Below is a small trained network, with its code and all its weights. Each question gives an input and a class and asks what happens when units are switched off, that is, made to give their printed mean instead of their output.

import numpy as np


def w(rows, s, z=0):
    codes = np.array(rows[::2]) - 128.0
    scale = np.full(codes.shape[1], s)
    scale[-1] = z or s
    return codes * scale


def f(y):
    return y / 2 * (1 + np.tanh(0.7978845608 * (y + 0.044715 * y**3)))


def log_softmax(a):
    a = a - a.max(-1, keepdims=True)
    return a - np.log(np.exp(a).sum(-1, keepdims=True))


def net(x, mask):
    res = np.array(x, float).reshape(1, 3) / 4 @ E
    y = f(res @ A[0][:, :-1].T + A[0][:, -1])
    res = res + np.where(mask, y, B[0][:, -1]) @ B[0][:, :-1]
    return log_softmax(res[-1] @ U[:, :-1].T + U[:, -1])


A, B = {}, {}
E = w([
[249,136,191,128,157,151,76,186,92,105,216],'x0',
[154,99,112,242,61,154,196,212,164,163,106],'x1',
[72,115,248,86,76,86,100,167,103,122,129],'x2',
],0.011)
A[0] = w([
[187,130,146,160,107,134,129,171,129,132,141,109],'neuron 1',
[142,126,136,109,151,127,109,111,131,126,144,253],'neuron 2',
[217,137,179,90,198,125,93,108,113,128,168,100],'neuron 3',
[122,141,136,16,226,120,75,40,116,117,155,95],'neuron 4',
[208,140,25,111,219,133,103,77,131,129,147,105],'neuron 5',
[69,140,105,111,143,117,124,105,131,142,124,101],'neuron 6',
[30,117,96,91,153,128,128,69,124,129,109,110],'neuron 7',
[166,118,139,107,156,140,105,145,120,123,165,132],'neuron 8',
[89,132,251,77,125,111,87,136,124,132,142,102],'neuron 9',
],0.019,0.017)
B[0] = w([
[125,125,87,168,113,122,112,129,170,138,135,179],'neuron 1',
[84,157,82,51,204,88,180,157,63,194,16,209],'neuron 2',
[155,142,81,79,81,111,76,110,196,115,125,219],'neuron 3',
[124,113,118,251,123,138,135,161,143,151,129,253],'neuron 4',
[115,102,207,99,102,160,160,110,106,94,219,236],'neuron 5',
[167,147,129,119,100,143,99,113,147,103,116,160],'neuron 6',
[152,140,93,72,119,96,80,124,171,118,137,197],'neuron 7',
[150,144,123,126,140,109,84,106,137,95,93,181],'neuron 8',
[122,103,183,105,111,168,171,103,107,98,214,215],'neuron 9',
],0.025,0.028)
U = w([
[175,183,67,64,70,42,53,101,231,85,135,85],'0',
[111,96,208,75,102,131,191,97,112,79,224,107],'1',
[134,119,84,255,99,80,125,189,205,175,163,154],'2',
[93,211,121,47,231,51,146,142,55,181,69,254],'3',
[126,141,175,181,190,108,25,131,92,61,75,81],'4',
[185,162,207,138,157,127,87,85,60,109,80,75],'5',
],0.0095,0.0099)

Each question gives the input, the list of numbers given to net, and the class t.
The units are the neurons (one row each of A and B). Each row of codes is followed by its name. A weight is (code - 128) times the scale printed after its matrix; where a second scale follows, it is the last column's (A, B and U).
mask holds one flag per neuron, in row order. A switched-off neuron (its flag False) gives its mean, the last column of its row in B, instead of its output. The means were averaged over made-up inputs and are rounded, as every weight is.
A unit's drop is (log p(t) with every unit on - log p(t) with that unit switched off) / (log p(t) with every unit on - log p(t) with every unit switched off).
The circuit of an input: a set's keep is (log p(t) with only the set's units on - log p(t) with every unit switched off) / (log p(t) with every unit on - log p(t) with every unit switched off). Starting from all 9 units, units are removed one at a time, each time the one whose removal leaves the highest keep (on an exact tie, the one counted first), for as long as the keep stays at least 0.8.
circuit, biggest first: the units of the circuit, biggest drop first
unit that matters most: the unit with the biggest drop
k most important neurons: the k neurons with the biggest drops, biggest first
drop when u is switched off: that unit's drop, to one decimal
input [2,-1,1], class 3: most important neuron => [neuron 5]
input [-1,-3,1], class 3: circuit, biggest first => [neuron 5; neuron 3]
input [0,3,3], class 3: circuit, biggest first => [neuron 4; neuron 5; neuron 3]
input [-6,-7,2], class 2: 2 most important neurons => [neuron 4; neuron 3]
input [6,-7,5], class 2: 3 most important neurons => [neuron 4; neuron 5; neuron 7]
input [7,6,7], class 0: 4 most important neurons => [neuron 5; neuron 4; neuron 1; neuron 8]
input [-3,-5,-5], class 1: 3 most important neurons => [neuron 5; neuron 3; neuron 1]
input [6,-6,2], class 0: 3 most important neurons => [neuron 3; neuron 8; neuron 2]
input [-3,3,3], class 3: 4 most important neurons => [neuron 4; neuron 5; neuron 3; neuron 9]
input [-6,-8,7], class 2: 3 most important neurons => [neuron 4; neuron 5; neuron 3]
input [8,8,-8], class 0: 2 most important neurons => [neuron 4; neuron 1]
input [-3,4,-2], class 2: 3 most important neurons => [neuron 2; neuron 5; neuron 9]
input [3,-1,3], class 3: 2 most important neurons => [neuron 5; neuron 2]
input [-7,6,-3], class 0: unit that matters most => neuron 4
input [8,-6,8], class 0: 2 most important neurons => [neuron 3; neuron 5]
input [8,-7,7], class 0: 3 most important neurons => [neuron 3; neuron 5; neuron 8]
input [-2,-8,5], class 2: 2 most important neurons => [neuron 4; neuron 5]
input [5,-5,-8], class 1: drop when neuron 6 is switched off => 0.0
input [1,6,3], class 2: drop when neuron 5 is switched off => 3.0
input [-8,5,-6], class 0: unit that matters most => neuron 4
input [-4,-7,3], class 2: drop when neuron 4 is switched off => 2.7
input [-1,-5,-7], class 1: drop when neuron 5 is switched off => 9.6
